Below is a small trained network, with its code and all its weights. Each question gives an input and a target symbol and asks what happens when units are switched off, that is, made to give their printed mean instead of their output.

import numpy as np


def w(rows, s, z=0):
    codes = np.array(rows[::2]) - 128.0
    scale = np.full(codes.shape[1], s)
    scale[-1] = z or s
    return codes * scale


def f(y):
    return np.maximum(y, 0)


def softmax(a):
    e = np.exp(a - a.max(-1, keepdims=True))
    return e / e.sum(-1, keepdims=True)


def log_softmax(a):
    a = a - a.max(-1, keepdims=True)
    return a - np.log(np.exp(a).sum(-1, keepdims=True))


def net(x, mask):
    ids = ['αβεζηθμξτφψω'.index(c) for c in x.split()]
    T = len(ids)
    res = E[ids] + P[:T]
    r = res
    for j in range(2):
        rows = slice(2 * j, 2 * j + 2)
        q, k, v = (r @ M[0][rows].T for M in (Q, K, V))
        z = softmax(np.where(np.tri(T) > 0, q @ k.T / 2**0.5, -1e9)) @ v
        o = O[0][rows]
        res = res + np.where(mask[j], z, o[:, -1]) @ o[:, :-1]
    y = f(res @ A[0][:, :-1].T + A[0][:, -1])
    res = res + np.where(mask[2:18], y, B[0][:, -1]) @ B[0][:, :-1]
    return log_softmax(res[-1] @ U[:, :-1].T + U[:, -1])


Q, K, V, O, A, B = {}, {}, {}, {}, {}, {}
E = w([
[54,108,191,173],'α',
[29,115,175,59],'β',
[141,143,72,205],'ε',
[87,84,162,201],'ζ',
[214,77,87,73],'η',
[111,99,62,115],'θ',
[71,101,149,119],'μ',
[100,135,88,180],'ξ',
[121,62,166,26],'τ',
[164,187,59,192],'φ',
[78,170,162,255],'ψ',
[174,45,162,39],'ω',
],0.017)
P = w([
[85,10,63,221],'0',
[107,239,73,145],'1',
[67,230,87,173],'2',
[69,211,67,203],'3',
[133,164,186,128],'4',
[160,176,143,150],'5',
[165,160,89,152],'6',
[124,186,145,157],'7',
[131,169,131,177],'8',
[132,158,87,162],'9',
],0.011)
Q[0] = w([
[204,135,198,115],'head 1',
[190,53,98,75],'head 1',
[252,99,217,44],'head 2',
[155,132,122,125],'head 2',
],0.011)
K[0] = w([
[157,210,207,113],'head 1',
[125,153,88,111],'head 1',
[153,235,190,87],'head 2',
[82,254,226,210],'head 2',
],0.0069)
V[0] = w([
[210,157,2,186],'head 1',
[129,39,85,63],'head 1',
[152,78,99,37],'head 2',
[246,198,47,112],'head 2',
],0.0097)
O[0] = w([
[38,190,245,179,152],'head 1',
[172,186,113,232,82],'head 1',
[231,157,104,157,51],'head 2',
[144,116,234,183,4],'head 2',
],0.012,0.011)
A[0] = w([
[127,43,92,173,172],'neuron 1',
[27,162,2,98,139],'neuron 2',
[186,124,147,80,87],'neuron 3',
[110,123,100,143,182],'neuron 4',
[103,178,213,197,244],'neuron 5',
[236,184,36,133,132],'neuron 6',
[151,19,122,191,111],'neuron 7',
[68,130,162,120,214],'neuron 8',
[154,136,188,171,155],'neuron 9',
[78,81,124,70,197],'neuron 10',
[88,202,156,226,155],'neuron 11',
[218,178,161,135,150],'neuron 12',
[189,78,191,39,253],'neuron 13',
[24,157,118,134,186],'neuron 14',
[102,148,35,90,40],'neuron 15',
[5,113,84,158,143],'neuron 16',
],0.0091,0.0034)
B[0] = w([
[111,180,153,65,142],'neuron 1',
[165,102,198,163,253],'neuron 2',
[101,97,226,182,129],'neuron 3',
[210,81,96,153,153],'neuron 4',
[142,118,81,87,163],'neuron 5',
[126,56,130,79,162],'neuron 6',
[86,206,1,171,131],'neuron 7',
[194,150,131,97,180],'neuron 8',
[1,158,92,104,140],'neuron 9',
[160,149,114,231,193],'neuron 10',
[149,120,122,38,169],'neuron 11',
[65,106,116,152,138],'neuron 12',
[129,174,111,198,138],'neuron 13',
[124,166,86,176,216],'neuron 14',
[43,73,147,176,185],'neuron 15',
[191,142,207,91,230],'neuron 16',
],0.0067,0.032)
U = w([
[20,45,144,138,226],'α',
[97,1,183,36,4],'β',
[152,126,165,64,110],'ε',
[61,134,96,196,20],'ζ',
[12,160,64,171,67],'η',
[179,188,78,152,232],'θ',
[81,78,117,124,87],'μ',
[245,162,139,118,147],'ξ',
[150,81,94,109,57],'τ',
[76,75,182,39,58],'φ',
[116,107,196,144,129],'ψ',
[179,118,78,127,190],'ω',
],0.009,0.0025)

Each question gives the input, a string of symbols that net reads in full, and the target symbol t.
The units are the heads (2 rows each of Q, K, V and O) and the neurons (one row each of A and B). Each row of codes is followed by its name. A weight is (code - 128) times the scale printed after its matrix; where a second scale follows, it is the last column's (O, A, B and U).
mask holds one flag per unit, heads first, then neurons. A switched-off unit (its flag False) gives its mean, the last column of its rows in O or B, instead of its output. The means were averaged over made-up inputs and are rounded, as every weight is.
A unit's drop is (log p(t) with every unit on - log p(t) with that unit switched off) / (log p(t) with every unit on - log p(t) with every unit switched off).
The circuit of an input: a set's keep is (log p(t) with only the set's units on - log p(t) with every unit switched off) / (log p(t) with every unit on - log p(t) with every unit switched off). Starting from the 12 units with the biggest drops (on a tie, the unit counted first), units are removed one at a time, each time the one whose removal leaves the highest keep (on an exact tie, the one counted first), for as long as the keep stays at least 0.8.
units of the circuit, in order: the units of the circuit, biggest drop first
unit that matters most: the unit with the biggest drop
which heads matter: for each layer, one digit per head in row order, 1 if its drop is at least 0.15 and else 0, layers parted by /
drop of u: that unit's drop, to one decimal
input η φ β ξ, target η: unit that matters most : head 2
input α α ζ φ ψ α ψ ω ε ξ, target α: units of the circuit, in order : [neuron 15; head 2]
input β ψ β, target β: which heads matter : 11
input θ θ ψ, target θ: units of the circuit, in order : [neuron 15; head 1; head 2]
input θ ω ξ, target θ: units of the circuit, in order : [head 1; head 2]
input ζ ψ α ζ α θ, target α: units of the circuit, in order : [neuron 15; head 2]
input ξ ψ ζ ψ θ ω μ μ θ ψ, target ξ: units of the circuit, in order : [neuron 15; neuron 9; head 2]
input ξ α ξ ψ β α ψ ψ ω, target α: which heads matter : 10
input ξ α ψ ψ, target ξ: units of the circuit, in order : [neuron 15; neuron 16; neuron 11; head 1]
input α φ θ ε, target α: units of the circuit, in order : [neuron 15; head 2; neuron 2]
input ψ θ ψ, target ψ: units of the circuit, in order : [neuron 16; head 2; neuron 2]
input ε ξ η ε, target ε: units of the circuit, in order : [neuron 11; head 1; neuron 10; neuron 15]
input ξ ω ε, target ξ: which heads matter : 10
input η ζ ψ ξ ε ψ ε α α ψ, target η: unit that matters most : head 2
input ψ ζ ε ψ ε ψ μ φ ξ ψ, target ψ: which heads matter : 11
input ε ψ α, target ε: which heads matter : 10
input α ζ θ, target α: which heads matter : 11
input ψ ψ α, target ψ: which heads matter : 01
input ε φ ε ζ ψ ζ α β, target ψ: which heads matter : 00
input θ ψ ψ ψ, target θ: which heads matter : 11
input ψ α ε, target ψ: unit that matters most : neuron 16
input ξ ζ α ξ, target ξ: which heads matter : 10
input ε ψ ψ, target ε: drop of neuron 11 : 0.7
input η μ η μ φ μ ξ, target η: drop of neuron 12 : 0.3
input η ψ ξ ψ ε ξ ω, target ψ: drop of neuron 13 : 0.2
